Below is a small trained network, with its code and all its weights. Each question gives an input and a target symbol and asks what happens when units are switched off, that is, made to give their printed mean instead of their output.

import numpy as np


def w(rows, s, z=0):
    codes = np.array(rows[::2]) - 128.0
    scale = np.full(codes.shape[1], s)
    scale[-1] = z or s
    return codes * scale


def f(y):
    return np.maximum(y, 0)


def softmax(a):
    e = np.exp(a - a.max(-1, keepdims=True))
    return e / e.sum(-1, keepdims=True)


def log_softmax(a):
    a = a - a.max(-1, keepdims=True)
    return a - np.log(np.exp(a).sum(-1, keepdims=True))


def net(x, mask):
    ids = ['ΓΔΛΠΣΩβεζηθτφψ'.index(c) for c in x.split()]
    T = len(ids)
    res = E[ids] + P[:T]
    r = res
    for j in range(3):
        rows = slice(2 * j, 2 * j + 2)
        q, k, v = (r @ M[0][rows].T for M in (Q, K, V))
        z = softmax(np.where(np.tri(T) > 0, q @ k.T / 2**0.5, -1e9)) @ v
        o = O[0][rows]
        res = res + np.where(mask[j], z, o[:, -1]) @ o[:, :-1]
    y = f(res @ A[0][:, :-1].T + A[0][:, -1])
    res = res + np.where(mask[3:7], y, B[0][:, -1]) @ B[0][:, :-1]
    return log_softmax(res[-1] @ U[:, :-1].T + U[:, -1])


Q, K, V, O, A, B = {}, {}, {}, {}, {}, {}
E = w([
[251,94,207],'Γ',
[151,176,104],'Δ',
[121,96,149],'Λ',
[159,133,110],'Π',
[158,130,113],'Σ',
[147,116,107],'Ω',
[65,89,191],'β',
[48,18,175],'ε',
[52,58,174],'ζ',
[135,88,237],'η',
[170,7,168],'θ',
[161,44,246],'τ',
[129,110,98],'φ',
[152,122,113],'ψ',
],0.023)
P = w([
[124,130,96],'0',
[174,93,110],'1',
[110,221,115],'2',
[172,67,112],'3',
[91,220,141],'4',
[177,46,113],'5',
[90,230,153],'6',
[182,22,109],'7',
[88,236,157],'8',
[186,1,118],'9',
[88,235,155],'10',
[187,14,106],'11',
[107,251,172],'12',
[187,1,99],'13',
],0.0098)
Q[0] = w([
[103,113,168],'head 0',
[177,180,162],'head 0',
[120,194,29],'head 1',
[142,137,85],'head 1',
[157,113,78],'head 2',
[196,109,6],'head 2',
],0.013)
K[0] = w([
[92,133,72],'head 0',
[109,130,51],'head 0',
[118,116,108],'head 1',
[182,121,145],'head 1',
[89,165,162],'head 2',
[103,111,249],'head 2',
],0.019)
V[0] = w([
[28,61,57],'head 0',
[248,45,253],'head 0',
[153,99,28],'head 1',
[117,236,162],'head 1',
[164,35,148],'head 2',
[181,88,14],'head 2',
],0.0073)
O[0] = w([
[73,67,141,101],'head 0',
[174,130,200,254],'head 0',
[173,77,46,87],'head 1',
[100,197,175,97],'head 1',
[114,122,119,200],'head 2',
[227,156,2,106],'head 2',
],0.0077,0.0087)
A[0] = w([
[122,248,122,2],'neuron 0',
[193,97,224,120],'neuron 1',
[254,112,119,137],'neuron 2',
[150,75,173,148],'neuron 3',
],0.0081,0.0064)
B[0] = w([
[150,87,76,132],'neuron 0',
[101,176,16,254],'neuron 1',
[64,2,218,193],'neuron 2',
[176,196,42,212],'neuron 3',
],0.0074,0.013)
U = w([
[232,130,250,146],'Γ',
[150,105,105,118],'Δ',
[153,107,135,72],'Λ',
[84,90,132,216],'Π',
[72,101,158,194],'Σ',
[122,114,7,13],'Ω',
[86,124,188,157],'β',
[133,103,93,35],'ε',
[129,108,97,50],'ζ',
[156,224,4,248],'η',
[161,118,52,26],'θ',
[157,225,176,223],'τ',
[163,89,106,235],'φ',
[162,112,92,1],'ψ',
],0.013,0.0051)

Each question gives the input, a string of symbols that net reads in full, and the target symbol t.
The units are the heads (2 rows each of Q, K, V and O) and the neurons (one row each of A and B). Each row of codes is followed by its name. A weight is (code - 128) times the scale printed after its matrix; where a second scale follows, it is the last column's (O, A, B and U).
mask holds one flag per unit, heads first, then neurons. A switched-off unit (its flag False) gives its mean, the last column of its rows in O or B, instead of its output. The means were averaged over made-up inputs and are rounded, as every weight is.
A unit's drop is (log p(t) with every unit on - log p(t) with that unit switched off) / (log p(t) with every unit on - log p(t) with every unit switched off).
The circuit of an input: a set's keep is (log p(t) with only the set's units on - log p(t) with every unit switched off) / (log p(t) with every unit on - log p(t) with every unit switched off). Starting from all 7 units, units are removed one at a time, each time the one whose removal leaves the highest keep (on an exact tie, the one counted first), for as long as the keep stays at least 0.8.
units of the circuit, in order: the units of the circuit, biggest drop first
unit that matters most: the unit with the biggest drop
top k neurons: the k neurons with the biggest drops, biggest first
heads that matter: for each layer, one digit per head in row order, 1 if its drop is at least 0.15 and else 0, layers parted by /
drop of u: that unit's drop, to one decimal
input η φ φ φ Λ Ω φ θ η θ η Γ, target η: top 2 neurons -> (neuron 1; neuron 3)
input Δ Γ φ, target Γ: units of the circuit, in order -> (head 0; neuron 2)
input Γ φ Δ η Ω, target τ: unit that matters most -> neuron 1
input Γ ζ φ Δ τ Δ, target τ: units of the circuit, in order -> (head 2; head 0)
input Σ Σ Γ ψ, target Γ: heads that matter -> 100
input τ η Ω, target τ: units of the circuit, in order -> (head 2; head 0)
input η τ Σ, target τ: heads that matter -> 001
input Π τ η ψ η φ Ω η η Λ, target η: heads that matter -> 111
input θ φ η Γ Λ φ φ Γ η Λ ζ Δ η Λ, target η: heads that matter -> 101
input τ η φ ψ φ, target τ: units of the circuit, in order -> (head 0; neuron 1)
input θ η η τ θ ζ Λ θ Π η τ, target τ: top 2 neurons -> (neuron 2; neuron 1)
input Λ φ φ Π, target φ: heads that matter -> 010
input η Δ Λ η Π, target τ: units of the circuit, in order -> (neuron 1; head 2)
input Σ Δ Γ Ω Γ Δ, target Γ: top neuron -> (neuron 1)
input θ Σ Γ Ω Π φ Π φ β φ Π Δ η θ, target η: top 3 neurons -> (neuron 1; neuron 3; neuron 2)
input Δ Π φ Σ, target φ: drop of head 1 -> 0.2
input φ τ Γ η Σ, target τ: drop of neuron 2 -> 0.5
input Δ η θ Π η φ Π, target τ: drop of neuron 1 -> 1.0
